Here is a tiny trained network, its code and every weight. The questions are about switching its units off for an input and a target symbol, where a switched-off unit gives its printed mean instead of its output.

import numpy as np


def w(rows, s, z=0):
    codes = np.array(rows[::2]) - 128.0
    scale = np.full(codes.shape[1], s)
    scale[-1] = z or s
    return codes * scale


def f(y):
    return np.maximum(y, 0)


def softmax(a):
    e = np.exp(a - a.max(-1, keepdims=True))
    return e / e.sum(-1, keepdims=True)


def log_softmax(a):
    a = a - a.max(-1, keepdims=True)
    return a - np.log(np.exp(a).sum(-1, keepdims=True))


def net(x, mask):
    ids = ['αβδεζηθλμξπστφψ'.index(c) for c in x.split()]
    T = len(ids)
    res = E[ids] + P[:T]
    u = 0
    for l in range(2):
        q, k, v = (res @ M[l].T for M in (Q, K, V))
        z = softmax(np.where(np.tri(T) > 0, q @ k.T / 4**0.5, -1e9)) @ v
        res = res + np.where(mask[u], z, O[l][:, -1]) @ O[l][:, :-1]
        u += 1
        y = f(res @ A[l][:, :-1].T + A[l][:, -1])
        res = res + np.where(mask[u : u + 4], y, B[l][:, -1]) @ B[l][:, :-1]
        u += 4
    return log_softmax(res[-1] @ U[:, :-1].T + U[:, -1])


Q, K, V, O, A, B = {}, {}, {}, {}, {}, {}
E = w([
[235,118,38,173,213,204,154,59],'α',
[197,163,88,148,53,75,87,119],'β',
[78,77,62,163,42,48,113,7],'δ',
[209,135,110,111,107,149,192,72],'ε',
[149,140,196,109,112,159,166,91],'ζ',
[69,179,147,113,106,98,174,46],'η',
[142,33,141,49,94,70,128,74],'θ',
[166,100,131,21,197,142,138,71],'λ',
[209,97,52,121,156,101,85,95],'μ',
[100,195,100,100,112,143,39,160],'ξ',
[172,60,131,140,244,194,136,76],'π',
[164,46,110,94,177,160,202,50],'σ',
[165,56,156,166,226,178,159,70],'τ',
[207,139,156,111,181,32,140,92],'φ',
[58,107,79,187,174,87,143,62],'ψ',
],0.016)
P = w([
[64,182,132,164,119,199,254,99],'0',
[192,38,112,166,104,112,72,113],'1',
[161,83,137,150,118,108,121,99],'2',
[109,99,137,132,124,115,108,125],'3',
[99,84,134,106,135,88,96,130],'4',
[183,170,163,123,156,147,136,170],'5',
],0.0083)
Q[0] = w([
[104,132,77,120,229,120,169,109],'L0H1',
[239,52,202,104,159,103,59,48],'L0H1',
[215,73,120,90,59,201,176,1],'L0H1',
[46,74,155,106,239,158,94,183],'L0H1',
],0.0061)
K[0] = w([
[92,100,139,95,85,123,194,136],'L0H1',
[39,192,145,158,189,64,179,187],'L0H1',
[125,70,81,118,212,34,146,253],'L0H1',
[202,182,52,98,104,129,55,88],'L0H1',
],0.0064)
V[0] = w([
[148,61,144,102,91,57,30,112],'L0H1',
[224,122,136,31,123,116,254,128],'L0H1',
[132,159,181,165,221,90,108,143],'L0H1',
[140,189,64,101,127,42,108,124],'L0H1',
],0.0085)
O[0] = w([
[73,79,149,165,81,92,61,138,136],'L0H1',
[115,150,188,126,103,175,31,119,246],'L0H1',
[93,141,118,125,202,76,75,50,145],'L0H1',
[144,123,83,135,50,131,144,7,147],'L0H1',
],0.012,0.011)
A[0] = w([
[111,89,89,165,139,173,89,114,143],'L0N1',
[77,148,101,141,104,212,85,82,100],'L0N2',
[59,48,74,103,123,108,121,86,217],'L0N3',
[140,157,44,91,91,92,128,254,3],'L0N4',
],0.0071,0.003)
B[0] = w([
[52,171,235,58,175,77,157,176,210],'L0N1',
[209,84,152,96,70,37,121,102,249],'L0N2',
[195,207,137,160,199,187,147,158,255],'L0N3',
[110,87,163,1,207,145,190,125,131],'L0N4',
],0.0089,0.0051)
Q[1] = w([
[130,112,71,198,127,155,69,214],'L1H1',
[237,192,150,109,170,184,84,142],'L1H1',
[243,102,70,241,107,135,56,145],'L1H1',
[37,64,2,179,132,212,97,203],'L1H1',
],0.0057)
K[1] = w([
[102,119,152,212,177,111,59,168],'L1H1',
[113,108,203,118,153,186,179,161],'L1H1',
[97,75,56,40,70,100,149,196],'L1H1',
[160,2,120,191,175,65,70,157],'L1H1',
],0.0073)
V[1] = w([
[2,64,175,100,230,164,67,168],'L1H1',
[21,104,209,250,63,136,144,67],'L1H1',
[180,135,140,215,255,159,61,133],'L1H1',
[174,79,75,114,135,124,75,14],'L1H1',
],0.0072)
O[1] = w([
[165,139,169,111,65,132,169,115,2],'L1H1',
[163,84,118,87,130,93,121,212,59],'L1H1',
[121,162,158,179,97,140,210,188,164],'L1H1',
[248,187,80,204,93,96,159,185,166],'L1H1',
],0.012,0.0095)
A[1] = w([
[169,107,206,182,79,122,172,61,157],'L1N1',
[53,171,87,255,73,206,121,142,201],'L1N2',
[237,31,204,40,237,83,157,69,5],'L1N3',
[121,70,61,71,164,6,127,219,35],'L1N4',
],0.0053,0.0019)
B[1] = w([
[65,185,91,141,87,103,57,190,245],'L1N1',
[151,23,154,53,172,57,151,151,224],'L1N2',
[57,180,134,127,24,70,155,164,254],'L1N3',
[133,94,120,212,1,118,94,92,170],'L1N4',
],0.01,0.0082)
U = w([
[161,38,217,168,149,24,213,63,174],'α',
[102,86,107,174,140,135,90,172,85],'β',
[57,110,81,193,81,161,124,166,70],'δ',
[154,117,224,124,188,179,48,103,78],'ε',
[98,150,160,103,112,177,101,143,136],'ζ',
[62,184,45,37,142,119,106,186,163],'η',
[174,48,209,74,98,102,108,141,255],'θ',
[128,201,195,160,106,66,86,67,112],'λ',
[189,114,180,130,128,184,109,79,160],'μ',
[131,130,124,124,84,123,180,3,107],'ξ',
[70,133,144,186,112,165,131,200,130],'π',
[145,149,194,148,76,193,103,83,36],'σ',
[77,141,155,164,92,151,150,169,93],'τ',
[159,179,126,154,128,130,93,197,138],'φ',
[179,91,179,108,136,81,202,56,152],'ψ',
],0.0052,0.0036)

Each question gives the input, a string of symbols that net reads in full, and the target symbol t.
The units are the heads (4 rows each of Q, K, V and O) and the neurons (one row each of A and B). Each row of codes is followed by its name. A weight is (code - 128) times the scale printed after its matrix; where a second scale follows, it is the last column's (O, A, B and U).
mask holds one flag per unit, layer by layer, with each layer's heads first. A switched-off unit (its flag False) gives its mean, the last column of its rows in O or B, instead of its output. The means were averaged over made-up inputs and are rounded, as every weight is.
A unit's drop is (log p(t) with every unit on - log p(t) with that unit switched off) / (log p(t) with every unit on - log p(t) with every unit switched off).
The circuit of an input: a set's keep is (log p(t) with only the set's units on - log p(t) with every unit switched off) / (log p(t) with every unit on - log p(t) with every unit switched off). Starting from all 10 units, units are removed one at a time, each time the one whose removal leaves the highest keep (on an exact tie, the one counted first), for as long as the keep stays at least 0.8.
circuit, biggest first: the units of the circuit, biggest drop first
unit that matters most: the unit with the biggest drop
top k neurons: the k neurons with the biggest drops, biggest first
k most important neurons of layer l: the k neurons of layer l with the biggest drops, biggest first
input λ φ θ, target λ: circuit, biggest first => [L0H1; L1H1; L1N1]
input φ η φ φ π ψ, target φ: circuit, biggest first => [L1H1; L0H1]
input θ φ τ λ ζ, target θ: circuit, biggest first => [L1H1]
input ζ φ θ φ σ, target λ: top 2 neurons => [L1N3; L0N2]
input φ α ε θ, target φ: circuit, biggest first => [L1H1; L0H1; L0N3]
input α φ α α τ, target α: circuit, biggest first => [L1N2; L0H1; L1H1]
input ε τ δ ζ φ μ, target ε: circuit, biggest first => [L0H1; L1H1; L1N3]
input θ θ φ σ, target θ: circuit, biggest first => [L1H1; L0H1]
input λ β φ φ ε, target λ: circuit, biggest first => [L0H1; L1N1; L1H1]
input θ η ε, target θ: circuit, biggest first => [L0H1; L1H1]
input θ β φ φ ξ, target θ: circuit, biggest first => [L1H1; L0N2; L0H1]
input φ ε φ φ θ ε, target φ: circuit, biggest first => [L1H1; L0H1; L0N1]
input θ τ θ α β φ, target θ: top 2 neurons => [L1N1; L0N3]
input ε θ μ π, target ε: top 2 neurons => [L0N1; L1N1]
input φ ξ θ τ, target φ: top neuron => [L0N3]
input ε φ φ θ θ ξ, target ε: top 3 neurons => [L1N3; L1N1; L0N2]
input ε α δ θ θ ζ, target ε: 3 most important neurons of layer 1 => [L1N3; L1N1; L1N4]
input ε β ζ θ, target ε: 2 most important neurons of layer 1 => [L1N3; L1N1]
input ε ε φ β φ φ, target ε: 2 most important neurons of layer 0 => [L0N2; L0N1]
input φ α θ θ η, target φ: unit that matters most => L1H1
input φ φ ξ φ θ φ, target φ: top 2 neurons => [L0N1; L0N2]
input φ α φ φ λ, target φ: top 2 neurons => [L0N3; L0N1]
